[[132 105 123 120 131 130 123 127]
 [145 141 119 116 123 122 133 124]
 [136 126 130 137 132 130 125 130]
 [136 131 140 122 131 134 131 124]
 [133 129 127 137 153 132 129 129]
 [115 136 125 128 113 118 124 127]
 [118 128 133 132 114 116 135 126]
 [130 110 137 125 123 128 125 126]
 [128 117 131 112 118 129 135 126]
 [119 137 123 122 115 122 129 129]
 [126 133 113 125 128 129 128 125]]
->
[[125 128 129 128 125 113 133 126]
 [129 129 122 115 122 123 137 119]
 [126 135 129 118 112 131 117 128]
 [126 125 128 123 125 137 110 130]
 [126 135 116 114 132 133 128 118]
 [127 124 118 113 128 125 136 115]
 [129 129 132 153 137 127 129 133]
 [124 131 134 131 122 140 131 136]
 [130 125 130 132 137 130 126 136]
 [124 133 122 123 116 119 141 145]
 [127 123 130 131 120 123 105 132]]

[[152 141 132 155 133 108 110]
 [119 142 148 122 147 119 123]]
->
[[123 119 147 122 148 142 119]
 [110 108 133 155 132 141 152]]

[[126 126 118 125 123 130 128]
 [120 124 102 123 114 134 130]]
->
[[130 134 114 123 102 124 120]
 [128 130 123 125 118 126 126]]

[[132 131 112 117 147 112 133 153 131 119 134]
 [122 130 122 135 155 127 126 154 141 119 130]
 [112 113 139 124 146 138 128 137 141 139 138]
 [118 149 129 115 126 148 147 136 123 128 119]
 [107 125 113 130 125 111 128 141 107 144 127]
 [120 126 114 112 134 104 137 147 117 121 138]
 [132 131 112 121 150 116 130 154 135 119 130]]
->
[[130 119 135 154 130 116 150 121 112 131 132]
 [138 121 117 147 137 104 134 112 114 126 120]
 [127 144 107 141 128 111 125 130 113 125 107]
 [119 128 123 136 147 148 126 115 129 149 118]
 [138 139 141 137 128 138 146 124 139 113 112]
 [130 119 141 154 126 127 155 135 122 130 122]
 [134 119 131 153 133 112 147 117 112 131 132]]

[[126 146 147 132 122 148 137 135 148 126 120 127 142 132 126 148]
 [118 138 136 116 125 137 149 141 138 124 147 120 136 146 128 136]
 [115 128 125 109 131 129 147 138 127 121 148 116 128 143 128 123]
 [124 145 146 123 130 148 135 136 151 125 128 124 143 137 129 148]
 [116 129 127 112 131 130 148 139 127 121 148 117 132 142 127 128]
 [134 114 112 134 132 111 105 116 113 131 110 137 113 110 133 114]]
->
[[114 133 110 113 137 110 131 113 116 105 111 132 134 112 114 134]
 [128 127 142 132 117 148 121 127 139 148 130 131 112 127 129 116]
 [148 129 137 143 124 128 125 151 136 135 148 130 123 146 145 124]
 [123 128 143 128 116 148 121 127 138 147 129 131 109 125 128 115]
 [136 128 146 136 120 147 124 138 141 149 137 125 116 136 138 118]
 [148 126 132 142 127 120 126 148 135 137 148 122 132 147 146 126]]

[[129 121 122 132 134 136 137]
 [111 145 118 113 116 128 124]
 [141 124 147 128 122 106 113]
 [128 127 125 128 126 129 130]
 [109 149 115 106 118 131 127]
 [114 142 124 117 118 124 124]
 [127 124 123 130 133 133 130]]
->
[[130 133 133 130 123 124 127]
 [124 124 118 117 124 142 114]
 [127 131 118 106 115 149 109]
 [130 129 126 128 125 127 128]
 [113 106 122 128 147 124 141]
 [124 128 116 113 118 145 111]
 [137 136 134 132 122 121 129]]

[[129 121 118 124 123 134 135 121 142 126 106 144]
 [128 139 104 129 126 115 123 124 116 128 136 119]
 [127 129 114 121 126 136 147 124 140 116 116 143]
 [125 140 100 127 128 121 125 124 117 124 132 123]
 [123 145 117 130 134 119 124 129 112 121 147 116]]
->
[[116 147 121 112 129 124 119 134 130 117 145 123]
 [123 132 124 117 124 125 121 128 127 100 140 125]
 [143 116 116 140 124 147 136 126 121 114 129 127]
 [119 136 128 116 124 123 115 126 129 104 139 128]
 [144 106 126 142 121 135 134 123 124 118 121 129]]

[[135 110 120 145 146 146 152]
 [134 113 122 147 149 149 153]]
->
[[153 149 149 147 122 113 134]
 [152 146 146 145 120 110 135]]
